-16.2	-3.1	-23.0	2.4	20.2	-4.3	-5.4
29.2	-8.9	12.4	-2.8	-43.3	33.6	23.1
-20.6	-3.4	-5.0	-8.9	15.8	-5.7	1.1
-5.9	-7.0	15.2	-16.7	-10.9	9.9	16.3
-22.2	-0.8	-15.8	-1.6	25.5	-11.8	-7.4
2.6	7.7	-20.0	18.5	16.8	-13.2	-19.6
-20.8	-3.8	20.8	-22.7	4.1	-4.4	11.0
60.5	6.1	28.7	15.4	-57.8	24.6	8.5
-28.1	-1.7	-13.9	-5.8	28.6	-13.4	-6.0
25.1	-6.8	67.6	-30.9	-60.9	28.8	39.1
->
-16.2	29.2	-20.6	-5.9	-22.2	2.6	-20.8	60.5	-28.1	25.1
-3.1	-8.9	-3.4	-7.0	-0.8	7.7	-3.8	6.1	-1.7	-6.8
-23.0	12.4	-5.0	15.2	-15.8	-20.0	20.8	28.7	-13.9	67.6
2.4	-2.8	-8.9	-16.7	-1.6	18.5	-22.7	15.4	-5.8	-30.9
20.2	-43.3	15.8	-10.9	25.5	16.8	4.1	-57.8	28.6	-60.9
-4.3	33.6	-5.7	9.9	-11.8	-13.2	-4.4	24.6	-13.4	28.8
-5.4	23.1	1.1	16.3	-7.4	-19.6	11.0	8.5	-6.0	39.1

49.0	-23.2	37.5	-55.0	-15.4	-15.4	-23.1	-15.3	1.0	46.7	-22.8
57.5	0.5	-26.5	22.1	31.0	-35.9	-11.7	34.6	1.8	59.8	-17.4
-11.4	-14.6	22.6	-79.2	-13.2	8.7	-0.7	-24.3	-1.3	-4.0	-2.3
->
49.0	57.5	-11.4
-23.2	0.5	-14.6
37.5	-26.5	22.6
-55.0	22.1	-79.2
-15.4	31.0	-13.2
-15.4	-35.9	8.7
-23.1	-11.7	-0.7
-15.3	34.6	-24.3
1.0	1.8	-1.3
46.7	59.8	-4.0
-22.8	-17.4	-2.3

-2.4	-2.0	12.4	6.7	-2.2	-0.2
12.3	22.8	10.8	-12.6	-19.4	8.1
-3.1	10.5	-6.7	-8.3	3.0	-1.8
2.1	2.8	5.9	15.3	-16.1	4.2
-16.8	27.4	-13.5	-37.9	65.7	-19.5
43.8	5.1	-35.6	-61.1	-25.8	47.5
-1.2	-26.2	-3.7	28.4	-64.3	7.6
64.3	65.4	-18.1	-2.0	-37.8	56.1
-5.9	-16.0	-13.0	-0.4	-11.7	0.5
->
-2.4	12.3	-3.1	2.1	-16.8	43.8	-1.2	64.3	-5.9
-2.0	22.8	10.5	2.8	27.4	5.1	-26.2	65.4	-16.0
12.4	10.8	-6.7	5.9	-13.5	-35.6	-3.7	-18.1	-13.0
6.7	-12.6	-8.3	15.3	-37.9	-61.1	28.4	-2.0	-0.4
-2.2	-19.4	3.0	-16.1	65.7	-25.8	-64.3	-37.8	-11.7
-0.2	8.1	-1.8	4.2	-19.5	47.5	7.6	56.1	0.5

-5.1	5.1	-13.0	-21.5	3.4
53.7	-19.8	-12.6	6.9	-19.5
-2.7	5.2	-0.2	-0.6	5.5
-2.1	-3.9	-44.2	0.2	-1.2
32.2	-16.4	-5.6	1.1	-15.7
-5.7	-4.0	-15.9	5.9	-2.4
-8.7	19.7	-5.3	-3.4	22.9
-8.8	14.7	-7.7	-11.5	14.6
-19.4	49.1	-7.6	13.1	69.9
25.0	-7.0	-51.9	1.5	0.4
-43.1	65.4	-4.3	-3.9	82.4
->
-5.1	53.7	-2.7	-2.1	32.2	-5.7	-8.7	-8.8	-19.4	25.0	-43.1
5.1	-19.8	5.2	-3.9	-16.4	-4.0	19.7	14.7	49.1	-7.0	65.4
-13.0	-12.6	-0.2	-44.2	-5.6	-15.9	-5.3	-7.7	-7.6	-51.9	-4.3
-21.5	6.9	-0.6	0.2	1.1	5.9	-3.4	-11.5	13.1	1.5	-3.9
3.4	-19.5	5.5	-1.2	-15.7	-2.4	22.9	14.6	69.9	0.4	82.4

-57.6	24.0	16.6	17.3	-3.5	-30.6	-2.8	-45.3	7.3
3.1	-8.8	44.5	8.5	3.6	3.3	0.8	-7.3	22.3
72.5	2.3	49.6	-58.0	64.4	-39.4	40.6	-78.6	-4.8
->
-57.6	3.1	72.5
24.0	-8.8	2.3
16.6	44.5	49.6
17.3	8.5	-58.0
-3.5	3.6	64.4
-30.6	3.3	-39.4
-2.8	0.8	40.6
-45.3	-7.3	-78.6
7.3	22.3	-4.8

-83.2	-22.6	37.6	50.1	-58.5	43.6	22.6	32.4	69.4	25.2	-26.1	17.8
71.9	-53.6	14.2	15.3	0.8	53.9	-47.0	-56.9	31.2	-20.1	-31.1	-85.5
->
-83.2	71.9
-22.6	-53.6
37.6	14.2
50.1	15.3
-58.5	0.8
43.6	53.9
22.6	-47.0
32.4	-56.9
69.4	31.2
25.2	-20.1
-26.1	-31.1
17.8	-85.5

80.6	-38.5
-42.5	10.7
-78.2	-4.9
-1.8	60.3
13.6	-12.6
11.0	-47.1
2.5	4.8
->
80.6	-42.5	-78.2	-1.8	13.6	11.0	2.5
-38.5	10.7	-4.9	60.3	-12.6	-47.1	4.8
---
-23.3	-5.2	-6.0	25.3	22.3	-7.9	-11.0	-16.5
1.3	1.0	-0.2	3.4	0.6	-0.4	1.2	1.1
7.1	-0.5	12.2	-1.3	-4.3	8.1	-6.9	-5.6
-46.2	43.2	-58.6	78.7	83.3	-10.2	43.1	33.4
-63.2	-60.2	-26.9	20.2	15.2	-65.1	-32.6	-51.6
30.8	-24.6	33.0	-36.6	-43.0	17.5	-22.0	-22.7
->
30.8	-24.6	33.0	-36.6	-43.0	17.5	-22.0	-22.7
-23.3	-5.2	-6.0	25.3	22.3	-7.9	-11.0	-16.5
1.3	1.0	-0.2	3.4	0.6	-0.4	1.2	1.1
7.1	-0.5	12.2	-1.3	-4.3	8.1	-6.9	-5.6
-46.2	43.2	-58.6	78.7	83.3	-10.2	43.1	33.4
-63.2	-60.2	-26.9	20.2	15.2	-65.1	-32.6	-51.6

-41.3	-73.9	45.4	-62.1	37.8	-50.1	-71.2	57.4	48.6	-27.5	-16.4	42.5	43.2	44.8
13.7	18.1	-2.3	-0.5	5.7	-76.5	21.6	26.5	3.1	-27.7	-18.4	-66.8	31.8	30.6
-48.2	-68.9	55.2	-49.1	36.6	-37.7	28.0	-62.1	26.7	36.1	-24.3	47.0	44.4	-53.9
->
-48.2	-68.9	55.2	-49.1	36.6	-37.7	28.0	-62.1	26.7	36.1	-24.3	47.0	44.4	-53.9
-41.3	-73.9	45.4	-62.1	37.8	-50.1	-71.2	57.4	48.6	-27.5	-16.4	42.5	43.2	44.8
13.7	18.1	-2.3	-0.5	5.7	-76.5	21.6	26.5	3.1	-27.7	-18.4	-66.8	31.8	30.6

-44.6	-31.0	55.4	-13.2
-37.8	-16.8	-44.3	26.5
28.2	-14.1	3.9	-31.8
-38.6	-28.9	-26.1	15.7
40.6	46.0	-57.6	-70.0
65.1	-55.2	55.7	-29.6
57.7	53.1	-22.9	-65.1
32.2	20.5	-34.3	-65.8
->
32.2	20.5	-34.3	-65.8
-44.6	-31.0	55.4	-13.2
-37.8	-16.8	-44.3	26.5
28.2	-14.1	3.9	-31.8
-38.6	-28.9	-26.1	15.7
40.6	46.0	-57.6	-70.0
65.1	-55.2	55.7	-29.6
57.7	53.1	-22.9	-65.1

-5.2	73.0	60.1	50.0	-7.0	58.9	-9.3	59.4
-15.6	47.9	39.6	47.6	-16.6	37.6	-17.2	42.7
40.9	18.9	20.1	-5.0	41.9	13.6	41.7	12.3
-9.4	20.4	14.8	24.9	-7.4	20.4	-8.8	15.5
65.8	-14.8	-4.5	-28.1	69.5	-14.4	72.1	-16.1
-14.3	51.8	40.9	28.1	-17.6	41.3	-20.5	42.0
-28.8	15.5	9.2	8.3	-32.5	12.5	-34.0	13.2
39.6	-34.2	-20.8	-17.7	42.7	-31.6	47.4	-25.0
18.5	-36.0	-25.4	-26.9	18.3	-34.0	21.4	-26.0
->
18.5	-36.0	-25.4	-26.9	18.3	-34.0	21.4	-26.0
-5.2	73.0	60.1	50.0	-7.0	58.9	-9.3	59.4
-15.6	47.9	39.6	47.6	-16.6	37.6	-17.2	42.7
40.9	18.9	20.1	-5.0	41.9	13.6	41.7	12.3
-9.4	20.4	14.8	24.9	-7.4	20.4	-8.8	15.5
65.8	-14.8	-4.5	-28.1	69.5	-14.4	72.1	-16.1
-14.3	51.8	40.9	28.1	-17.6	41.3	-20.5	42.0
-28.8	15.5	9.2	8.3	-32.5	12.5	-34.0	13.2
39.6	-34.2	-20.8	-17.7	42.7	-31.6	47.4	-25.0

60.9	45.6	-64.0	-61.1	-58.1	57.8	-63.5	61.1	-60.9	-59.6	-52.7	-63.9	-63.0
49.1	60.2	65.5	-33.4	-52.8	-63.2	-65.3	-68.4	-52.0	-54.3	-65.0	-63.6	-60.5
->
49.1	60.2	65.5	-33.4	-52.8	-63.2	-65.3	-68.4	-52.0	-54.3	-65.0	-63.6	-60.5
60.9	45.6	-64.0	-61.1	-58.1	57.8	-63.5	61.1	-60.9	-59.6	-52.7	-63.9	-63.0

-63.5	1.9	-8.4	8.1	-46.7	-38.5	62.0
-49.7	1.4	-1.0	1.8	-14.1	-33.4	55.0
-27.2	-3.5	-2.0	9.7	-1.3	-21.9	49.7
-8.1	0.3	0.6	24.3	-0.9	-15.4	45.9
-25.9	3.9	0.2	13.6	4.2	-12.0	43.0
6.4	-20.1	-8.9	15.6	24.8	4.6	29.0
4.8	-7.1	-2.1	16.4	29.9	-7.5	25.2
9.2	-8.8	-10.3	20.6	29.0	-1.9	18.1
3.9	-6.4	-8.4	18.2	23.8	-12.6	28.4
1.7	-3.5	-12.5	27.9	39.5	-12.4	17.9
12.8	-3.5	-14.5	23.9	44.1	-0.1	6.1
-6.4	4.9	-15.6	30.9	49.5	-21.7	13.3
->
-6.4	4.9	-15.6	30.9	49.5	-21.7	13.3
-63.5	1.9	-8.4	8.1	-46.7	-38.5	62.0
-49.7	1.4	-1.0	1.8	-14.1	-33.4	55.0
-27.2	-3.5	-2.0	9.7	-1.3	-21.9	49.7
-8.1	0.3	0.6	24.3	-0.9	-15.4	45.9
-25.9	3.9	0.2	13.6	4.2	-12.0	43.0
6.4	-20.1	-8.9	15.6	24.8	4.6	29.0
4.8	-7.1	-2.1	16.4	29.9	-7.5	25.2
9.2	-8.8	-10.3	20.6	29.0	-1.9	18.1
3.9	-6.4	-8.4	18.2	23.8	-12.6	28.4
1.7	-3.5	-12.5	27.9	39.5	-12.4	17.9
12.8	-3.5	-14.5	23.9	44.1	-0.1	6.1

-66.7	-11.7
41.7	58.9
-4.6	72.5
->
-4.6	72.5
-66.7	-11.7
41.7	58.9
